Below is a small trained network, with its code and all its weights. Each question gives an input and a target symbol and asks what happens when units are switched off, that is, made to give their printed mean instead of their output.

import numpy as np


def w(rows, s, z=0):
    codes = np.array(rows[::2]) - 128.0
    scale = np.full(codes.shape[1], s)
    scale[-1] = z or s
    return codes * scale


def norm(h):
    return h / np.sqrt((h * h).mean(-1, keepdims=True) + 1e-5)


def f(y):
    return y / 2 * (1 + np.tanh(0.7978845608 * (y + 0.044715 * y**3)))


def softmax(a):
    e = np.exp(a - a.max(-1, keepdims=True))
    return e / e.sum(-1, keepdims=True)


def log_softmax(a):
    a = a - a.max(-1, keepdims=True)
    return a - np.log(np.exp(a).sum(-1, keepdims=True))


def net(x, mask):
    ids = ['ΦΨβδεηθλμξπστ'.index(c) for c in x.split()]
    T = len(ids)
    res = E[ids] + P[:T]
    u = 0
    for l in range(2):
        q, k, v = (norm(res) @ M[l].T for M in (Q, K, V))
        z = softmax(np.where(np.tri(T) > 0, q @ k.T / 2**0.5, -1e9)) @ v
        res = res + np.where(mask[u], z, O[l][:, -1]) @ O[l][:, :-1]
        u += 1
        y = f(norm(res) @ A[l][:, :-1].T + A[l][:, -1])
        res = res + np.where(mask[u : u + 4], y, B[l][:, -1]) @ B[l][:, :-1]
        u += 4
    return log_softmax(norm(res)[-1] @ U[:, :-1].T + U[:, -1])


Q, K, V, O, A, B = {}, {}, {}, {}, {}, {}
E = w([
[89,166,124],'Φ',
[182,178,109],'Ψ',
[181,170,106],'β',
[131,78,147],'δ',
[131,207,255],'ε',
[151,182,130],'η',
[107,128,173],'θ',
[69,62,189],'λ',
[94,132,164],'μ',
[252,178,113],'ξ',
[108,46,130],'π',
[129,72,6],'σ',
[218,150,50],'τ',
],0.0081)
P = w([
[122,197,127],'0',
[137,84,255],'1',
[142,116,45],'2',
[156,191,150],'3',
[139,106,241],'4',
[153,75,57],'5',
[148,203,139],'6',
[139,99,234],'7',
[145,73,59],'8',
[142,216,133],'9',
[138,115,232],'10',
[150,77,59],'11',
[147,238,128],'12',
[139,137,243],'13',
],0.0055)
Q[0] = w([
[32,1,184],'L0H0',
[135,198,160],'L0H0',
],0.0043)
K[0] = w([
[17,1,192],'L0H0',
[188,167,158],'L0H0',
],0.0044)
V[0] = w([
[93,253,122],'L0H0',
[55,91,159],'L0H0',
],0.005)
O[0] = w([
[140,2,190,178],'L0H0',
[54,171,59,2],'L0H0',
],0.0074,0.0026)
A[0] = w([
[121,118,181,99],'L0N0',
[186,94,149,129],'L0N1',
[92,112,2,253],'L0N2',
[175,156,130,198],'L0N3',
],0.01,0.0032)
B[0] = w([
[130,111,169,157],'L0N0',
[62,124,113,252],'L0N1',
[156,146,2,178],'L0N2',
[55,104,106,253],'L0N3',
],0.0088,0.0043)
Q[1] = w([
[130,127,4],'L1H0',
[108,138,145],'L1H0',
],0.019)
K[1] = w([
[112,6,76],'L1H0',
[88,124,178],'L1H0',
],0.014)
V[1] = w([
[91,56,127],'L1H0',
[3,202,58],'L1H0',
],0.0048)
O[1] = w([
[157,28,91,122],'L1H0',
[136,2,158,3],'L1H0',
],0.0057,0.0023)
A[1] = w([
[182,146,61,60],'L1N0',
[155,75,106,179],'L1N1',
[166,115,140,199],'L1N2',
[60,245,138,254],'L1N3',
],0.012,0.0034)
B[1] = w([
[189,69,174,169],'L1N0',
[146,211,147,156],'L1N1',
[32,103,191,154],'L1N2',
[124,255,142,255],'L1N3',
],0.0086,0.0074)
U = w([
[112,84,173,58],'Φ',
[125,93,159,30],'Ψ',
[126,103,153,13],'β',
[157,112,116,122],'δ',
[133,120,117,80],'ε',
[100,78,194,157],'η',
[115,121,156,41],'θ',
[23,84,74,185],'λ',
[120,119,147,3],'μ',
[144,208,153,179],'ξ',
[120,171,95,170],'π',
[129,119,86,171],'σ',
[252,123,177,228],'τ',
],0.013,0.0049)

Each question gives the input, a string of symbols that net reads in full, and the target symbol t.
The units are the heads (2 rows each of Q, K, V and O) and the neurons (one row each of A and B). Each row of codes is followed by its name. A weight is (code - 128) times the scale printed after its matrix; where a second scale follows, it is the last column's (O, A, B and U).
mask holds one flag per unit, layer by layer, with each layer's heads first. A switched-off unit (its flag False) gives its mean, the last column of its rows in O or B, instead of its output. The means were averaged over made-up inputs and are rounded, as every weight is.
A unit's drop is (log p(t) with every unit on - log p(t) with that unit switched off) / (log p(t) with every unit on - log p(t) with every unit switched off).
The circuit of an input: a set's keep is (log p(t) with only the set's units on - log p(t) with every unit switched off) / (log p(t) with every unit on - log p(t) with every unit switched off). Starting from all 10 units, units are removed one at a time, each time the one whose removal leaves the highest keep (on an exact tie, the one counted first), for as long as the keep stays at least 0.8.
units of the circuit, in order: the units of the circuit, biggest drop first
unit that matters most: the unit with the biggest drop
k most important neurons: the k neurons with the biggest drops, biggest first
k most important neurons of layer l: the k neurons of layer l with the biggest drops, biggest first
input ξ ξ η ξ ξ Ψ, target τ: 3 most important neurons	(L1N1, L1N3, L0N2)
input η τ η, target λ: units of the circuit, in order	(L0N1, L1N3, L0H0)
input η Ψ π ξ η θ η η π η η, target η: units of the circuit, in order	(L1H0, L1N3)
input ξ σ ξ, target τ: units of the circuit, in order	(L1N0)
input ξ ε ξ η θ η ξ π, target ξ: units of the circuit, in order	(L0H0, L0N3)
input ε ξ η λ σ λ Φ η ξ μ ξ η, target λ: 3 most important neurons of layer 1	(L1N3, L1N0, L1N1)
input ξ ξ τ ξ η τ ξ λ, target ξ: units of the circuit, in order	(L1H0, L0H0, L1N3)
input π θ ξ δ ξ Ψ, target τ: 3 most important neurons	(L1N0, L1N1, L1N3)
input τ λ Φ η η ε δ, target η: units of the circuit, in order	(L1N3, L1H0)
input δ π μ η ξ ξ η ξ η η ξ, target η: 2 most important neurons	(L1N3, L1N2)
input ξ ξ Φ ξ ξ ξ τ ξ β, target τ: 4 most important neurons	(L1N1, L1N3, L1N0, L0N2)
input ξ ξ ξ ξ ξ τ, target τ: 2 most important neurons	(L1N0, L1N1)
input π θ π η ξ, target η: 2 most important neurons	(L1N3, L0N3)
input ξ π ξ, target τ: unit that matters most	L1N0
input Ψ ξ σ η η, target η: 3 most important neurons	(L1N3, L0N3, L0N1)
input π ξ η τ, target τ: 2 most important neurons	(L1N1, L1N3)
input ξ λ ξ σ Ψ π Ψ η Ψ η τ, target η: 2 most important neurons of layer 0	(L0N2, L0N3)
input μ ξ μ, target τ: 2 most important neurons of layer 1	(L1N0, L1N1)
input π σ η η η Φ η τ, target η: 2 most important neurons	(L1N3, L0N2)
input τ ξ β, target τ: most important neuron of layer 0	(L0N2)
